Below is a small trained network, with its code and all its weights. Each question gives an input and a target symbol and asks what happens when units are switched off, that is, made to give their printed mean instead of their output.

import numpy as np


def w(rows, s, z=0):
    codes = np.array(rows[::2]) - 128.0
    scale = np.full(codes.shape[1], s)
    scale[-1] = z or s
    return codes * scale


def norm(h):
    return h / np.sqrt((h * h).mean(-1, keepdims=True) + 1e-5)


def f(y):
    return y / 2 * (1 + np.tanh(0.7978845608 * (y + 0.044715 * y**3)))


def softmax(a):
    e = np.exp(a - a.max(-1, keepdims=True))
    return e / e.sum(-1, keepdims=True)


def log_softmax(a):
    a = a - a.max(-1, keepdims=True)
    return a - np.log(np.exp(a).sum(-1, keepdims=True))


def net(x, mask):
    ids = ['αδεζηξπ'.index(c) for c in x.split()]
    T = len(ids)
    res = E[ids] + P[:T]
    r = norm(res)
    for j in range(2):
        rows = slice(3 * j, 3 * j + 3)
        q, k, v = (r @ M[0][rows].T for M in (Q, K, V))
        z = softmax(np.where(np.tri(T) > 0, q @ k.T / 3**0.5, -1e9)) @ v
        o = O[0][rows]
        res = res + np.where(mask[j], z, o[:, -1]) @ o[:, :-1]
    y = f(norm(res) @ A[0][:, :-1].T + A[0][:, -1])
    res = res + np.where(mask[2:10], y, B[0][:, -1]) @ B[0][:, :-1]
    return log_softmax(norm(res)[-1] @ U[:, :-1].T + U[:, -1])


Q, K, V, O, A, B = {}, {}, {}, {}, {}, {}
E = w([
[247,138,146,138,129,145],'α',
[254,101,129,162,122,119],'δ',
[253,109,121,149,143,135],'ε',
[181,82,98,123,77,47],'ζ',
[134,167,179,124,37,135],'η',
[133,170,166,192,90,61],'ξ',
[81,174,163,82,152,63],'π',
],0.0092)
P = w([
[1,188,104,112,119,120],'0',
[157,107,120,181,223,169],'1',
[204,214,129,66,143,99],'2',
[105,70,132,142,161,169],'3',
[167,159,147,82,134,117],'4',
[114,49,179,139,160,171],'5',
[181,124,183,67,114,97],'6',
[92,7,203,123,182,178],'7',
[155,178,148,86,134,96],'8',
],0.0088)
Q[0] = w([
[201,151,155,108,86,91],'h1',
[103,1,166,179,130,246],'h1',
[127,136,67,174,123,121],'h1',
[130,243,105,62,56,86],'h2',
[75,44,149,217,121,156],'h2',
[97,81,119,110,144,148],'h2',
],0.0091)
K[0] = w([
[54,178,75,159,60,111],'h1',
[167,82,251,116,132,50],'h1',
[182,123,145,150,95,136],'h1',
[130,164,57,148,139,156],'h2',
[140,124,218,93,166,116],'h2',
[193,69,158,126,135,114],'h2',
],0.013)
V[0] = w([
[138,192,233,39,198,255],'h1',
[43,80,103,29,105,135],'h1',
[108,159,128,103,31,193],'h1',
[124,193,156,83,142,41],'h2',
[118,75,40,64,214,119],'h2',
[140,108,143,214,92,143],'h2',
],0.0099)
O[0] = w([
[229,225,75,92,220,97,57],'h1',
[227,156,49,215,31,104,9],'h1',
[170,224,30,142,99,222,130],'h1',
[162,47,137,9,116,2,253],'h2',
[215,217,204,231,133,94,58],'h2',
[90,40,92,104,134,207,121],'h2',
],0.008,0.0045)
A[0] = w([
[124,119,179,167,254,174,16],'n1',
[62,80,90,126,37,70,136],'n2',
[223,71,151,114,70,109,197],'n3',
[170,215,60,107,62,111,131],'n4',
[85,93,116,35,127,223,108],'n5',
[113,73,187,231,159,193,84],'n6',
[159,123,148,56,191,101,211],'n7',
[125,106,104,87,122,42,4],'n8',
],0.0098,0.0019)
B[0] = w([
[177,113,80,154,24,200,181],'n1',
[176,198,111,129,162,218,188],'n2',
[37,177,120,168,193,112,207],'n3',
[147,2,165,105,99,149,161],'n4',
[100,163,81,188,152,73,207],'n5',
[202,191,72,78,111,22,169],'n6',
[76,169,190,171,127,168,254],'n7',
[169,158,139,200,169,116,177],'n8',
],0.0098,0.0086)
U = w([
[183,180,123,22,183,148,77],'α',
[31,34,129,100,128,138,95],'δ',
[111,156,237,155,181,113,96],'ε',
[105,130,131,194,11,160,103],'ζ',
[201,112,110,78,79,210,255],'η',
[95,193,9,173,162,153,123],'ξ',
[184,112,137,135,75,23,145],'π',
],0.013,0.0038)

Each question gives the input, a string of symbols that net reads in full, and the target symbol t.
The units are the heads (3 rows each of Q, K, V and O) and the neurons (one row each of A and B). Each row of codes is followed by its name. A weight is (code - 128) times the scale printed after its matrix; where a second scale follows, it is the last column's (O, A, B and U).
mask holds one flag per unit, heads first, then neurons. A switched-off unit (its flag False) gives its mean, the last column of its rows in O or B, instead of its output. The means were averaged over made-up inputs and are rounded, as every weight is.
A unit's drop is (log p(t) with every unit on - log p(t) with that unit switched off) / (log p(t) with every unit on - log p(t) with every unit switched off).
The circuit of an input: a set's keep is (log p(t) with only the set's units on - log p(t) with every unit switched off) / (log p(t) with every unit on - log p(t) with every unit switched off). Starting from all 10 units, units are removed one at a time, each time the one whose removal leaves the highest keep (on an exact tie, the one counted first), for as long as the keep stays at least 0.8.
circuit, biggest first: the units of the circuit, biggest drop first
unit that matters most: the unit with the biggest drop
k most important neurons: the k neurons with the biggest drops, biggest first
which heads matter: for each layer, one digit per head in row order, 1 if its drop is at least 0.15 and else 0, layers parted by /
drop when u is switched off: that unit's drop, to one decimal
input δ δ δ δ δ ε, target η: unit that matters most -> n1
input ζ ζ δ ζ ε δ α, target ζ: which heads matter -> 10
input ε δ ε δ α η ζ ε, target ξ: circuit, biggest first -> [n5, h2]
input π ε ξ α ε ε δ ζ, target π: circuit, biggest first -> [h2, n6]
input η ξ π ξ π δ ε ζ ξ, target η: which heads matter -> 10
input π η α ξ ε ε ε, target π: 4 most important neurons -> [n4, n3, n2, n7]
input η η η δ ζ ε, target π: circuit, biggest first -> [n6, h2, n2]
input π α δ ε π α ζ π η, target π: which heads matter -> 11
input α ε η δ α α δ, target α: which heads matter -> 10
input ε α π α η ζ, target ξ: which heads matter -> 01
input η ε α ε ε δ ε, target η: circuit, biggest first -> [h1, n4]
input η ξ δ π α ζ, target ε: which heads matter -> 00
input η ε π δ δ π ξ, target η: which heads matter -> 10
input ξ η η ζ ε δ α δ η, target ξ: unit that matters most -> n2
input ε α ε, target ε: which heads matter -> 00
input η ε ε ε δ δ, target η: 4 most important neurons -> [n1, n3, n6, n8]
input ε η η δ, target ξ: 2 most important neurons -> [n5, n4]
input δ ξ η α η α, target ξ: which heads matter -> 01
input ξ δ α δ, target ζ: 2 most important neurons -> [n1, n5]
input ζ ε π, target ζ: circuit, biggest first -> [h1]
input η ε ζ, target η: drop when h1 is switched off -> 1.3
input α ε ζ η ζ ε ζ ε ζ, target α: drop when h1 is switched off -> 0.6
input δ η ζ ξ π ξ ε ε ε, target δ: drop when h1 is switched off -> 0.4
